Below is a small trained network, with its code and all its weights. Each question gives an input and a class and asks what happens when units are switched off, that is, made to give their printed mean instead of their output.

import numpy as np


def w(rows, s, z=0):
    codes = np.array(rows[::2]) - 128.0
    scale = np.full(codes.shape[1], s)
    scale[-1] = z or s
    return codes * scale


def f(y):
    return np.maximum(y, 0)


def log_softmax(a):
    a = a - a.max(-1, keepdims=True)
    return a - np.log(np.exp(a).sum(-1, keepdims=True))


def net(x, mask):
    res = np.array(x, float).reshape(1, 5) / 4 @ E
    y = f(res @ A[0][:, :-1].T + A[0][:, -1])
    res = res + np.where(mask, y, B[0][:, -1]) @ B[0][:, :-1]
    return log_softmax(res[-1] @ U[:, :-1].T + U[:, -1])


A, B = {}, {}
E = w([
[58,198,218,187,101],'x0',
[186,147,205,100,254],'x1',
[220,63,207,159,64],'x2',
[130,129,136,105,123],'x3',
[126,128,120,146,130],'x4',
],0.0094)
A[0] = w([
[158,44,145,158,97,119],'N1',
[209,80,44,78,161,134],'N2',
[64,91,118,136,50,125],'N3',
[35,184,254,76,103,105],'N4',
[165,179,188,121,240,104],'N5',
[174,55,203,149,56,136],'N6',
[143,119,111,127,134,245],'N7',
[63,186,81,100,177,138],'N8',
[152,58,218,150,195,132],'N9',
[204,153,101,89,128,125],'N10',
[236,135,161,193,74,99],'N11',
[103,200,179,143,100,103],'N12',
[80,149,252,167,102,102],'N13',
[70,149,179,179,133,85],'N14',
[172,162,142,134,222,155],'N15',
[174,69,53,137,169,147],'N16',
],0.0089,0.011)
B[0] = w([
[111,175,117,95,176,178],'N1',
[92,60,171,117,140,220],'N2',
[196,113,37,119,61,190],'N3',
[183,68,152,93,136,196],'N4',
[209,128,55,131,86,204],'N5',
[76,212,101,76,182,213],'N6',
[105,197,249,211,39,246],'N7',
[94,200,134,86,201,207],'N8',
[119,164,81,124,87,193],'N9',
[129,101,150,144,137,166],'N10',
[95,173,96,1,222,183],'N11',
[159,43,121,200,161,168],'N12',
[87,73,141,133,143,191],'N13',
[113,26,133,107,150,161],'N14',
[182,152,101,108,37,209],'N15',
[106,76,166,147,130,202],'N16',
],0.0081,0.011)
U = w([
[114,169,161,157,78,254],'0',
[86,176,60,90,202,49],'1',
[195,121,4,131,44,53],'2',
[120,12,154,150,164,73],'3',
[113,170,163,170,84,184],'4',
],0.011,0.0063)

Each question gives the input, the list of numbers given to net, and the class t.
The units are the neurons (one row each of A and B). Each row of codes is followed by its name. A weight is (code - 128) times the scale printed after its matrix; where a second scale follows, it is the last column's (A, B and U).
mask holds one flag per neuron, in row order. A switched-off neuron (its flag False) gives its mean, the last column of its row in B, instead of its output. The means were averaged over made-up inputs and are rounded, as every weight is.
A unit's drop is (log p(t) with every unit on - log p(t) with that unit switched off) / (log p(t) with every unit on - log p(t) with every unit switched off).
The circuit of an input: a set's keep is (log p(t) with only the set's units on - log p(t) with every unit switched off) / (log p(t) with every unit on - log p(t) with every unit switched off). Starting from the 12 units with the biggest drops (on a tie, the unit counted first), units are removed one at a time, each time the one whose removal leaves the highest keep (on an exact tie, the one counted first), for as long as the keep stays at least 0.8.
circuit, biggest first: the units of the circuit, biggest drop first
unit that matters most: the unit with the biggest drop
k most important neurons: the k neurons with the biggest drops, biggest first
drop when u is switched off: that unit's drop, to one decimal
input [4,-7,5,-5,0], class 2: circuit, biggest first	(N3)
input [-7,-6,8,4,-2], class 1: circuit, biggest first	(N6; N11)
input [-7,-2,-6,-7,-1], class 3: circuit, biggest first	(N2; N16)
input [7,0,-6,6,-4], class 3: circuit, biggest first	(N4; N12; N14)
input [-5,-7,3,-5,8], class 0: circuit, biggest first	(N5; N7)
input [3,-8,-7,-3,-5], class 2: 3 most important neurons	(N3; N6; N11)
input [7,-6,5,-3,-5], class 3: circuit, biggest first	(N13; N12; N14)
input [7,-8,8,1,2], class 1: circuit, biggest first	(N6; N11)
input [-8,-4,-5,5,7], class 3: circuit, biggest first	(N2; N16)
input [-1,8,-7,0,0], class 2: 2 most important neurons	(N5; N15)
input [1,8,1,-8,7], class 2: circuit, biggest first	(N5; N15)
input [-7,3,7,2,4], class 1: 3 most important neurons	(N11; N6; N1)
input [0,-6,8,5,-5], class 1: 2 most important neurons	(N6; N11)
input [-5,8,4,5,-4], class 2: unit that matters most	N5
input [-4,8,5,2,-2], class 2: 3 most important neurons	(N5; N15; N9)
input [8,-8,-8,-4,0], class 1: 4 most important neurons	(N8; N15; N7; N5)
input [0,-6,8,8,-4], class 1: 2 most important neurons	(N6; N11)
input [-5,-7,1,-5,-8], class 0: 2 most important neurons	(N5; N15)
input [-3,1,7,5,-3], class 1: 3 most important neurons	(N11; N6; N1)
input [-7,0,0,3,6], class 3: circuit, biggest first	(N2)
input [6,-7,8,4,0], class 1: 2 most important neurons	(N6; N11)
input [-7,1,3,-6,-2], class 3: 2 most important neurons	(N2; N16)
input [8,8,8,8,3], class 1: 3 most important neurons	(N11; N6; N9)
input [6,-8,6,6,2], class 2: 2 most important neurons	(N3; N8)
input [2,6,1,1,-3], class 2: drop when N5 is switched off	0.4
input [-8,-6,-8,5,-8], class 0: drop when N6 is switched off	0.3
input [-7,-4,-1,-6,7], class 0: unit that matters most	N7
input [5,-4,1,-4,-1], class 3: drop when N14 is switched off	0.2
input [2,3,6,3,1], class 1: drop when N6 is switched off	0.3
